Here is a tiny trained network, its code and every weight. The questions are about switching its units off for an input and a target symbol, where a switched-off unit gives its printed mean instead of its output.

import numpy as np


def w(rows, s, z=0):
    codes = np.array(rows[::2]) - 128.0
    scale = np.full(codes.shape[1], s)
    scale[-1] = z or s
    return codes * scale


def f(y):
    return y / 2 * (1 + np.tanh(0.7978845608 * (y + 0.044715 * y**3)))


def softmax(a):
    e = np.exp(a - a.max(-1, keepdims=True))
    return e / e.sum(-1, keepdims=True)


def log_softmax(a):
    a = a - a.max(-1, keepdims=True)
    return a - np.log(np.exp(a).sum(-1, keepdims=True))


def net(x, mask):
    ids = ['ΣΨΩαγεζημπτφ'.index(c) for c in x.split()]
    T = len(ids)
    res = E[ids] + P[:T]
    r = res
    for j in range(2):
        rows = slice(4 * j, 4 * j + 4)
        q, k, v = (r @ M[0][rows].T for M in (Q, K, V))
        z = softmax(np.where(np.tri(T) > 0, q @ k.T / 4**0.5, -1e9)) @ v
        o = O[0][rows]
        res = res + np.where(mask[j], z, o[:, -1]) @ o[:, :-1]
    y = f(res @ A[0][:, :-1].T + A[0][:, -1])
    res = res + np.where(mask[2:10], y, B[0][:, -1]) @ B[0][:, :-1]
    return log_softmax(res[-1] @ U[:, :-1].T + U[:, -1])


Q, K, V, O, A, B = {}, {}, {}, {}, {}, {}
E = w([
[106,159,138,159],'Σ',
[108,159,141,156],'Ψ',
[108,161,153,152],'Ω',
[102,163,145,154],'α',
[112,159,145,155],'γ',
[110,161,145,151],'ε',
[90,154,180,160],'ζ',
[217,192,99,103],'η',
[171,126,168,108],'μ',
[201,114,107,87],'π',
[92,129,47,93],'τ',
[135,8,176,164],'φ',
],0.014)
P = w([
[142,114,55,208],'0',
[100,134,191,108],'1',
[177,83,82,168],'2',
[86,92,193,71],'3',
[249,61,115,132],'4',
[54,54,192,46],'5',
[221,114,134,172],'6',
],0.012)
Q[0] = w([
[152,136,146,71],'h0',
[176,155,156,164],'h0',
[188,151,5,163],'h0',
[186,90,111,139],'h0',
[104,128,125,213],'h1',
[135,152,104,105],'h1',
[132,96,155,125],'h1',
[126,127,63,203],'h1',
],0.015)
K[0] = w([
[68,88,106,134],'h0',
[135,153,66,134],'h0',
[140,191,149,255],'h0',
[76,207,102,178],'h0',
[108,178,88,179],'h1',
[83,88,149,86],'h1',
[163,108,117,144],'h1',
[56,157,70,161],'h1',
],0.013)
V[0] = w([
[113,151,147,111],'h0',
[4,166,112,138],'h0',
[55,151,129,136],'h0',
[131,158,66,106],'h0',
[164,141,133,156],'h1',
[106,86,141,146],'h1',
[131,137,159,104],'h1',
[149,166,71,120],'h1',
],0.017)
O[0] = w([
[64,183,186,134,88],'h0',
[3,155,88,187,250],'h0',
[14,186,94,191,211],'h0',
[59,99,57,1,9],'h0',
[231,220,78,190,243],'h1',
[123,32,125,171,200],'h1',
[102,158,204,123,62],'h1',
[152,195,105,68,75],'h1',
],0.008,0.0023)
A[0] = w([
[135,155,79,85,117],'n0',
[255,91,64,154,94],'n1',
[227,106,152,173,187],'n2',
[104,135,55,198,255],'n3',
[214,105,73,226,86],'n4',
[95,184,219,36,146],'n5',
[142,159,125,183,172],'n6',
[133,134,211,189,98],'n7',
],0.0091,0.0093)
B[0] = w([
[105,159,168,199,134],'n0',
[61,125,112,189,184],'n1',
[161,97,88,95,218],'n2',
[167,81,97,122,247],'n3',
[58,141,100,101,188],'n4',
[41,197,129,7,153],'n5',
[148,149,104,116,182],'n6',
[144,148,179,164,175],'n7',
],0.011,0.015)
U = w([
[109,141,121,135,15],'Σ',
[160,116,40,151,210],'Ψ',
[107,151,135,164,65],'Ω',
[81,145,132,170,50],'α',
[109,153,139,164,99],'γ',
[90,151,134,162,93],'ε',
[59,147,163,227,113],'ζ',
[118,227,107,100,111],'η',
[195,174,194,111,253],'μ',
[166,102,114,18,11],'π',
[13,88,129,59,67],'τ',
[254,86,128,168,237],'φ',
],0.0081,0.0053)

Each question gives the input, a string of symbols that net reads in full, and the target symbol t.
The units are the heads (4 rows each of Q, K, V and O) and the neurons (one row each of A and B). Each row of codes is followed by its name. A weight is (code - 128) times the scale printed after its matrix; where a second scale follows, it is the last column's (O, A, B and U).
mask holds one flag per unit, heads first, then neurons. A switched-off unit (its flag False) gives its mean, the last column of its rows in O or B, instead of its output. The means were averaged over made-up inputs and are rounded, as every weight is.
A unit's drop is (log p(t) with every unit on - log p(t) with that unit switched off) / (log p(t) with every unit on - log p(t) with every unit switched off).
The circuit of an input: a set's keep is (log p(t) with only the set's units on - log p(t) with every unit switched off) / (log p(t) with every unit on - log p(t) with every unit switched off). Starting from all 10 units, units are removed one at a time, each time the one whose removal leaves the highest keep (on an exact tie, the one counted first), for as long as the keep stays at least 0.8.
units of the circuit, in order: the units of the circuit, biggest drop first
most important unit: the unit with the biggest drop
k most important neurons: the k neurons with the biggest drops, biggest first
which heads matter: for each layer, one digit per head in row order, 1 if its drop is at least 0.15 and else 0, layers parted by /
input Ω Ω ζ ζ Ψ γ, target ζ: most important neuron -> n2
input π ζ Ω π ε Ω, target π: 2 most important neurons -> n5; n1
input α ε φ Ψ, target φ: which heads matter -> 10
input Ω μ Σ γ, target μ: 3 most important neurons -> n1; n4; n7
input Ψ τ Σ μ ε Ω, target μ: 2 most important neurons -> n1; n4
input Ψ τ Ψ Σ, target τ: 2 most important neurons -> n5; n7
input Ψ τ τ γ, target τ: units of the circuit, in order -> h0; h1
input ζ μ Σ ζ, target μ: units of the circuit, in order -> h0; n1; n7
input π Ω τ ζ, target τ: units of the circuit, in order -> h0; n5
input ζ η γ ζ, target η: 2 most important neurons -> n5; n1
input η φ η ζ γ Ω, target ζ: which heads matter -> 10
input μ η Ω α, target η: 3 most important neurons -> n5; n1; n3
input α π γ α, target π: which heads matter -> 10
input μ Ω Ψ φ, target φ: most important unit -> n2
input α μ α φ ζ γ, target φ: which heads matter -> 10
input α ε η γ, target η: which heads matter -> 01
input γ α μ Ω, target μ: which heads matter -> 10
input α ζ ζ Ψ, target ζ: which heads matter -> 11
input η α α ζ η Ψ, target η: which heads matter -> 01
input τ ζ τ μ, target τ: units of the circuit, in order -> h1
input α μ η ε μ φ, target φ: which heads matter -> 10
input Σ μ ε Ψ, target μ: 2 most important neurons -> n1; n4
